[[-0.256 -0.612  0.158 -1.244 -0.231 -0.639]
 [-0.018 -0.553  0.820 -0.270 -0.127 -0.159]
 [-0.217 -2.557  0.393 -1.428 -0.484  0.369]
 [-0.964 -0.805  0.810  0.800 -1.849  1.030]
 [ 0.467  1.882  1.948 -0.001 -0.503 -1.221]
 [ 0.234 -0.026 -1.331  0.214 -0.287 -0.037]
 [-1.283  0.217 -1.024 -2.083 -1.877  1.446]
 [ 1.056  1.535 -0.991 -1.387 -1.116 -2.461]
 [-1.579 -0.282  0.358 -0.707  0.598 -0.975]
 [-0.636 -0.415  0.779  0.604 -0.689 -2.541]
 [-0.803 -0.134 -1.095 -0.140 -1.170  0.732]] -> -1.170

[[  2.2   2.1   3.2   0.7   4.9   4.8   0.1   4.6   6.7   5.4   2.0   4.5]
 [  2.5   7.5  17.1   2.4  -5.1   4.2  -4.8  10.2   6.5  20.6   9.3  12.2]
 [  5.2   5.7  -3.8  18.3   3.3   2.8  21.0   0.0   1.3 -20.2  14.8 -14.4]
 [  2.1   2.6  -1.4   1.1   6.2   5.7   2.6   2.4   4.4   2.6  -0.5   4.8]
 [  7.4  10.3  14.3   7.8  -1.9   3.8   5.3   6.8   5.0   7.2  12.5   3.6]
 [  4.2   3.8  -5.4   9.3   4.1   5.7   7.6   1.9   3.1  -5.1   2.6  -1.1]
 [ -0.4  -1.4 -17.3  12.1   7.9   5.6  12.6  -1.1   2.2 -17.4   1.3  -9.4]
 [  0.5   0.4   6.6  -3.9   3.4   2.1  -3.8   3.4   1.6  14.7  -3.1  12.8]
 [  5.8   0.4   7.2  -3.0   3.9   4.9  -7.6  11.6   9.1  20.5  -2.0
   13.6]] -> -2.0

[[ 11.449  -6.798  -5.209  16.234  -8.409   0.621  10.276   5.919  -6.836]
 [-15.727  -2.966   7.807 -11.487   7.108  -2.274  -7.232   4.436   0.549]
 [ 13.043   0.799  11.753  -2.131  -2.594  -4.380  24.832  -2.574   4.075]
 [-16.609   1.150   1.075   1.174   7.807  -5.223  -4.313   0.281   3.668]
 [  6.498   4.031 -10.014   7.467   0.595   5.297 -13.888  11.212   3.468]
 [ -6.636  -3.194  -0.358   9.080   0.478   2.989   6.056  -4.212   9.336]
 [-13.913   1.317  -6.638 -17.931   1.234  -4.768  -1.819  -5.934  -3.056]
 [ -1.083   1.422   1.414   1.086  -0.383  -1.827  -3.881  -8.262
    1.362]] -> -8.262

[[-13.104  -8.684  -0.648  -1.328  -4.615  19.215]
 [-18.005   2.207  -8.470  -6.664   1.557   0.977]
 [-22.724  -6.261 -12.505  -4.106   5.816  12.250]
 [ -8.939  -5.740  -4.364   2.700  -9.817  -9.334]
 [-14.184 -26.485  10.555   7.633  -4.310  -4.090]
 [  1.368 -27.509  -3.028 -14.698  -8.978  -3.805]
 [ -5.557  -9.102  -8.022  -6.337   2.593  20.474]
 [ -6.766  -6.017   2.161  -7.901 -12.391 -17.238]
 [ -0.414  -0.997 -16.098 -13.240  -3.417  -7.036]] -> -3.417

[[ 12.00 -10.25  -4.72  -3.83  -5.25  -7.43   5.23  -7.99]
 [  4.68  26.81  17.63  23.71  19.29  17.65   4.12   8.65]
 [ -6.56  -6.50  -1.80  -5.19   5.68 -10.48  -8.58  -1.67]
 [ -3.14   5.61  -6.85   4.12  -8.80   7.01  21.56  -7.40]
 [ 25.86 -18.07  -3.98 -21.97 -10.77   6.94  16.93   6.41]] -> 16.93
---
array([ 1.13, -5.52,  0.06,  2.78,  1.63]) 1.13, 1.63

array([-3.57,  4.65,  0.02,  3.26, -0.93, -2.23, -0.54]) -3.57, -0.54

array([0.15, 2.92, 5.12, 0.98, 3.24, 0.73, 2.37]) 0.15, 2.37

array([-0.75, -5.96, -3.25,  1.51,  1.19]) -0.75, 1.19

array([[ 2.12,  0.67, -0.43,  0.09,  1.84,  0.65],
       [ 2.03,  0.65, -0.48,  0.98,  0.76,  0.78],
       [-5.62, -0.35, -1.75,  0.54,  1.66, -0.96]]) 2.12, -0.96

array([[-2.13,  0.81, -4.37,  0.66],
       [-0.37,  2.49, -2.04, -3.14]]) -2.13, -3.14

array([[-0.95,  1.48, -2.01, -0.06,  0.69,  1.11, -0.25],
       [-0.83,  0.85, -0.73,  0.88,  0.72,  1.67, -1.71],
       [ 1.82,  3.54,  1.33, -0.12,  1.06,  0.19, -4.45]]) -0.95, -4.45

array([[-3.70,  0.95, -3.39, -0.87,  0.52,  0.55],
       [-4.65, -3.04,  1.30, -0.65, -3.06,  0.18]]) -3.70, 0.18

array([[-1.03, -3.02,  0.28, -1.89, -2.17,  0.26],
       [-1.05, -3.37,  4.49, -0.81, -1.91,  1.36],
       [-1.04,  1.04, -0.37,  0.07,  0.16, -0.46]]) -1.03, -0.46

array([[ 1.22,  0.93, -2.42, -5.03,  0.28,  0.88,  1.71],
       [-3.17, -0.42,  1.21, -3.85, -3.20,  1.72,  0.65],
       [ 1.00,  1.68, -1.16, -2.93,  2.18,  2.58,  5.98]]) 1.22, 5.98
---
[0.54, -5.06, -1.02, -2.21, 1.42, -1.42] >> -5.06
[[1.87, 3.19, -1.66, 0.07, 3.45, 1.04], [3.64, 5.72, 2.90, -4.79, -4.32, -1.18], [-1.58, 3.09, -0.93, -1.44, 0.74, 1.50]] >> 3.19
[[-0.06, 0.00, 0.00, 0.04, -0.08, -0.08, 0.03], [-3.54, -1.14, 3.00, -0.72, 3.27, 1.08, 1.06], [-0.13, -0.97, 0.00, -0.38, -0.18, -1.13, 4.42]] >> 0.00
[2.53, 2.29, 4.04, -1.71, 1.30, -1.28, 5.09] >> 2.29
[1.41, -4.52, -5.54, -2.96, -0.27, 0.22] >> -4.52
[-3.25, -2.89, -4.02, 0.94, 5.20] >> -2.89
---
Q:
[[ 1.14  4.47 -3.56  2.56  2.93 -3.05]
 [ 2.62  3.38 -4.50 -1.13  0.70 -0.95]]
A: 1.14, -0.95

Q:
[[ 1.20 -1.37 -5.68  0.37 -5.91  0.79 -2.66]
 [ 1.01 -0.72 -4.69  0.44 -5.23  1.13 -1.79]]
A: 1.20, -1.79

Q:
[[ 5.30 -3.97 -2.73 -5.58 -2.50 -0.36  1.15]
 [-2.81  1.59  3.78 -2.10 -1.61  1.89 -1.31]]
A: 5.30, -1.31

Q: [ 2.21 -5.14 -1.90  1.43 -1.82 -4.36]
A: 2.21, -4.36

Q: [-0.52 -1.69  5.30 -0.72 -1.44]
A: -0.52, -1.44

Q:
[[ 1.17 -2.86  1.07 -3.89  1.83]
 [ 5.17  0.23 -3.09  3.39  2.77]
 [-2.05 -4.87  1.70  1.17  0.93]]
A: 1.17, 0.93

Q: [-1.51 -0.74  3.67 -5.25 -0.08]
A: -1.51, -0.08
---
array([[4, 4, 4, 4, 5, 4, 3],
       [2, 3, 4, 2, 9, 3, 0],
       [4, 4, 4, 4, 4, 4, 4]]) 4

array([[8, 5, 9, 6, 7],
       [4, 9, 8, 4, 8],
       [7, 0, 8, 4, 7]]) 4

array([[223, 570, 535, 404, 286, 345, 541],
       [807, 139, 243, 594, 523, 419, 262],
       [535, 818, 129, 224, 588, 538, 405]]) 538

array([[575, 832,  20, 424, 382, 425, 345],
       [774, 289, 552, 848, 762, 485, 205],
       [771, 189, 446, 513, 771, 569, 164]]) 569

array([[-639,  191,  129, -232],
       [ -74, -146, -203,  736],
       [ 433, -109,  134,  621]]) 134

array([[ 28, -12, -32,  39],
       [ 17, -26, -24, -42],
       [ -1,   2, -18, -28]]) -18
